Read these off the matrix that follows.
1) Find the 1st entry in reading order.
2) Find the entry in the bottom-right corner.
3) Find the smallest entry in the last column.
4) Find the entry in the bottom-left corner.
5) Find the entry at the centre.
6) Find the largest entry in the first column.
7) Find the largest entry in the last column.
[[120 120 146 119 117 145 116 119 119 120 150 116 120]
 [129 129 135 129 129 137 130 129 129 129 123 130 129]
 [137 139 107 138 142 108 143 139 138 137 107 142 139]
 [136 136 112 137 140 109 139 137 137 136 115 140 136]
 [132 132 116 132 137 116 138 133 133 132 107 138 132]]
1) 120
2) 132
3) 120
4) 132
5) 143
6) 137
7) 139

X =
array([[118, 112, 123, 110],
       [118, 112, 122, 106],
       [116, 121, 141, 134],
       [118, 118, 134, 128],
       [117, 112, 122, 108],
       [117, 112, 123, 109],
       [113, 113, 134, 128],
       [127, 147, 154, 141],
       [112, 111, 131, 125],
       [118, 112, 123, 109]])
Give the smallest entry in the first column.
112
The largest entry in the first column: 127
Give the minimum.
106
Give the bottom-left entry.
118
Give the 3rd entry on the diagonal from the top-right corner.
121
The entry directly above 111 -> 147
Give the entry in the bottom-right corner.
109
Give the second entry, reading row by row.
112
Give the entry in the top-right corner.
110
The entry directly below the smallest entry: 134
The entry just left of the smallest entry -> 122
Give the entry directly below the largest entry.
131
Give the entry directly above 147.
113
The top-left entry is 118
The largest entry in the first row is 123
Give the fifth entry in reading order.
118
The second-last entry, reading row by row -> 123
Give the 2nd smallest entry.
108
Give the third entry on the main diagonal.
141
Give the fifth-last entry, reading row by row.
125

arr =
[[129 121 125 139 136 123 123 130 116]
 [122 138 120 123 136 142 130 115 132]
 [138 117 133 130 143 125 120 124 119]
 [113 120 120 118 130 154 109 140 123]
 [140 128 134 141 135 114 122 123 135]
 [131 138 119 117 116 140 125 128 123]
 [123 121 124 127 124 154 128 133 136]]
The entry directly below 143?
Answer: 130
The 1st entry in reading order: 129
The entry in the bottom-left corner?
Answer: 123
The entry directly below the smallest entry?
Answer: 122
The entry just right of the smallest entry -> 140
The bottom-right entry: 136
The first entry on the diagonal from the top-right corner: 116
The smallest entry in the last row?
Answer: 121
The entry directly below 115 is 124
The 2nd entry in reading order: 121
The entry just left of the centre entry?
Answer: 118
The second smallest entry -> 113
The entry directly below 118 is 141
The entry directly below 114?
Answer: 140
The third-last entry, reading row by row: 128
The entry just left of the smallest entry?
Answer: 154
The 3rd entry on the diagonal from the top-right corner?
Answer: 120
The third entry on the main diagonal is 133
The largest entry in the first column?
Answer: 140
The entry directly above the centre entry?
Answer: 143
The largest entry in the last row?
Answer: 154
The fifth entry, reading row by row -> 136

M =
[[129 130 129 125 125 128 125 136 124 129 128 126 132]
 [122 134 127 123 141 139 115 126 132 108 130 141 135]
 [126 131 129 124 125 130 123 136 125 125 129 128 133]
 [132 115 129 140 112 112 152 125 127 150 123 117 118]
 [133 118 129 135 116 118 138 127 126 147 126 116 119]
 [121 132 129 123 132 137 118 131 130 112 131 136 135]
 [129 130 129 125 125 128 124 136 125 129 128 126 132]
 [125 141 124 121 150 140 114 119 136 106 132 145 134]
 [133 120 129 133 118 121 136 128 124 145 126 116 120]
 [134 126 129 128 122 125 132 132 123 139 127 118 125]
 [125 132 129 124 126 131 122 136 126 123 129 129 133]
 [122 133 128 123 138 139 116 127 131 109 131 139 135]
 [134 127 129 127 123 125 130 133 123 137 127 119 127]]
Counting starts at 1.
Report the entry at row 2, column 1.
122
Report the top-right entry.
132
The bottom-right entry: 127
The entry directly below the centre entry: 114
Report the entry at row 3, column 1.
126
The bottom-left entry -> 134
The entry just left of the centre entry: 128
Report the top entry of the column that holds the largest entry.
125
The top-left entry: 129
The entry just right of the smallest entry: 132
Report the entry at row 1, column 2.
130
Report the smallest entry.
106
The entry at row 2, column 3: 127
Report the entry at row 1, column 3.
129
Report the entry directly below the smallest entry.
145
The bottom entry of the column that holds the smallest entry -> 137
Report the entry just left of the largest entry.
112
The entry at row 3, column 2: 131
Report the entry directly above the largest entry.
123
Report the entry just right of the largest entry.
125
The entry just right of the centre entry -> 136
Report the maximum.
152

A =
[[133 145 137 132 120 144 126 121]
 [121 129 118 119 143 130 132 144]
 [141 121 148 136 115 121 125 116]
 [138 123 131 143 143 123 145 142]
 [112 125 113 107 152 126 129 151]
 [145  99 135 149 155 100 154 154]]
The 1st entry on the main diagonal: 133
Read off the smallest entry in the last row.
99
Read off the largest entry.
155
The entry directly above the smallest entry: 125
The entry in the top-right corner -> 121
Read off the entry just left of the largest entry.
149
Read off the 2nd entry in reading order.
145
The smallest entry in the first row -> 120
Read off the third entry on the main diagonal.
148
Read off the bottom-right entry.
154
The entry just right of the smallest entry -> 135
Read off the entry just right of the largest entry.
100
Read off the fourth entry in reading order.
132
The entry directly above 152: 143
Read off the entry in the bottom-left corner.
145
The entry directly above 142: 116
The entry directly above 113 is 131
